Each row is followed by its class. Each block has new classes.
[55, -99, 187, -106, -611, 144, -16, -177, -99, -19, 334, 48, -31, 517, 4, -50, -114, 116, 147, 2, 87, 190, -98, 91, -54, 7, 96]  K
[667, -214, 347, -57, 339, 89, -86, -187, 21, 19, 183, -108, 116, 294, -115, -113, -181, 328, -48, -269, 179, -595, -228, 31, 15, -467, 88]  H
[-15, -199, 163, -41, 317, -45, -48, -107, -41, -46, 49, 84, 101, -190, -46, -35, -173, 251, -79, 22, 72, -270, -6, -68, 114, -76, 12]  K
[385, 107, -129, 45, -315, 125, 9, 30, 89, 84, 86, -212, -3, 370, 36, -2, 140, -109, 112, -299, -21, 65, -84, 223, -253, -254, -28]  H
[-194, -321, 374, -151, 570, -91, -85, -256, -116, -161, 80, 225, 134, -114, -208, -103, -495, 484, -220, 218, 114, -334, -44, -110, 312, 33, 66]  H
[-149, -147, 224, -93, 191, -28, -21, -33, -75, -160, 16, 110, -11, -99, -100, -109, -87, 75, -155, 298, 52, -69, 53, -126, 121, 147, 154]  H
[116, -74, -7, 3, 127, -13, -12, -128, -5, 22, 56, -4, 102, 63, -68, 1, -26, 141, 52, -244, 61, -201, -81, 42, -15, -215, -9]  H
[-156, 126, 64, -89, -83, 5, -1, 87, -17, -28, -50, -4, -114, -73, 47, 59, 22, -113, -57, 218, -50, 173, 55, -62, 20, 219, -17]  K
[-180, 5, 153, 7, -394, 107, -18, -30, -189, -61, 264, -33, -42, 536, -145, -125, -294, -52, -28, 290, -10, 503, 20, 275, 31, 477, 87]  K
[-222, -203, 55, -57, 348, -174, 6, -187, -30, -48, 39, 260, 144, -219, -61, -34, -142, 218, -110, -7, 59, -210, -11, -77, 175, -27, 40]  K
[-163, -249, 176, -107, 671, -13, -43, -135, -30, -96, -169, 218, 112, -507, -119, -38, -193, 321, -178, 127, 92, -470, -58, -233, 354, -105, 10]  K
[-64, 216, -67, 34, -463, 208, 51, 185, -20, 41, 6, -107, -187, 265, 94, 0, 104, -299, 12, 246, -98, 494, 125, 87, -74, 363, 23]  K
[386, -5, 118, 44, 340, -51, -50, 1, 96, 23, -59, -82, 74, -310, 124, 55, 165, 45, -17, -239, 126, -517, -66, -216, -17, -436, -17]  H
[427, -205, 241, -38, 216, 38, -80, -116, -15, -32, 172, -59, 137, 269, -57, -172, -149, 105, 15, -239, 103, -294, -141, 30, -1, -154, 24]  K
[564, -201, 226, -5, 212, 69, -132, -371, -17, -62, 350, -67, 247, 535, -132, -105, -278, 396, 59, -429, 75, -586, -276, 229, -61, -498, 60]  K
[-371, -52, 271, -112, 277, -97, 12, 28, -66, -342, -140, 131, -121, -338, -73, -28, -172, 31, -253, 567, -43, -11, 154, -247, 301, 431, 5]  H
[263, 97, 161, -7, -145, 112, -20, 4, 9, 13, 129, -175, -41, 346, 14, -10, 34, -51, 3, 76, 98, -14, 1, 93, -34, 54, -15]  H
[88, 43, -123, 76, -470, 60, 23, -17, -32, 140, 154, -38, 15, 559, -54, -23, -30, -118, 105, -266, -127, 386, 14, 384, -164, 214, 29]  K
[88, 17, -170, 80, 152, -63, -19, -27, 59, 80, -22, -1, 93, -86, 28, 31, 66, 43, 46, -297, 34, -202, -55, 22, -48, -283, -12]  H
[-445, -125, 180, -102, 4, 57, -19, 25, -43, -65, -20, 136, -195, 100, -92, -95, -270, -3, -97, 577, -92, 210, 285, 55, 187, 550, 11]  H
[470, -24, -37, 66, 20, -52, 36, -112, 18, 26, 157, -90, 248, -2, 75, 75, 151, 114, 104, -632, 124, -300, -234, 36, -123, -534, 93]  K
[234, 132, -89, -5, -613, 180, 18, 35, -127, 176, 287, -179, -30, 761, 51, -18, -21, -78, 260, -173, -26, 404, -69, 425, -261, 69, 26]  K
[-41, -74, 13, -90, -375, 102, -3, -218, -178, -5, 325, 62, -39, 585, -123, -75, -337, 193, 19, -165, 30, 254, -77, 386, 17, 137, 79]  K
[-47, -75, 107, -115, -412, -15, -13, -42, -138, -11, 309, 149, 169, 459, -7, -156, -83, 94, 113, 16, 71, 233, -117, 112, 61, 146, 111]  K
[767, -131, 221, 14, 15, 147, -67, -108, -9, 9, 281, -234, 100, 499, 75, -73, -63, 171, 57, -357, 127, -247, -167, 100, -259, -470, 37]  K
[266, -193, 203, 7, 233, 17, -62, -144, -36, -50, 201, -25, 135, 257, -96, -89, -258, 277, -80, -173, 124, -293, -48, 57, 34, -178, 57]  H
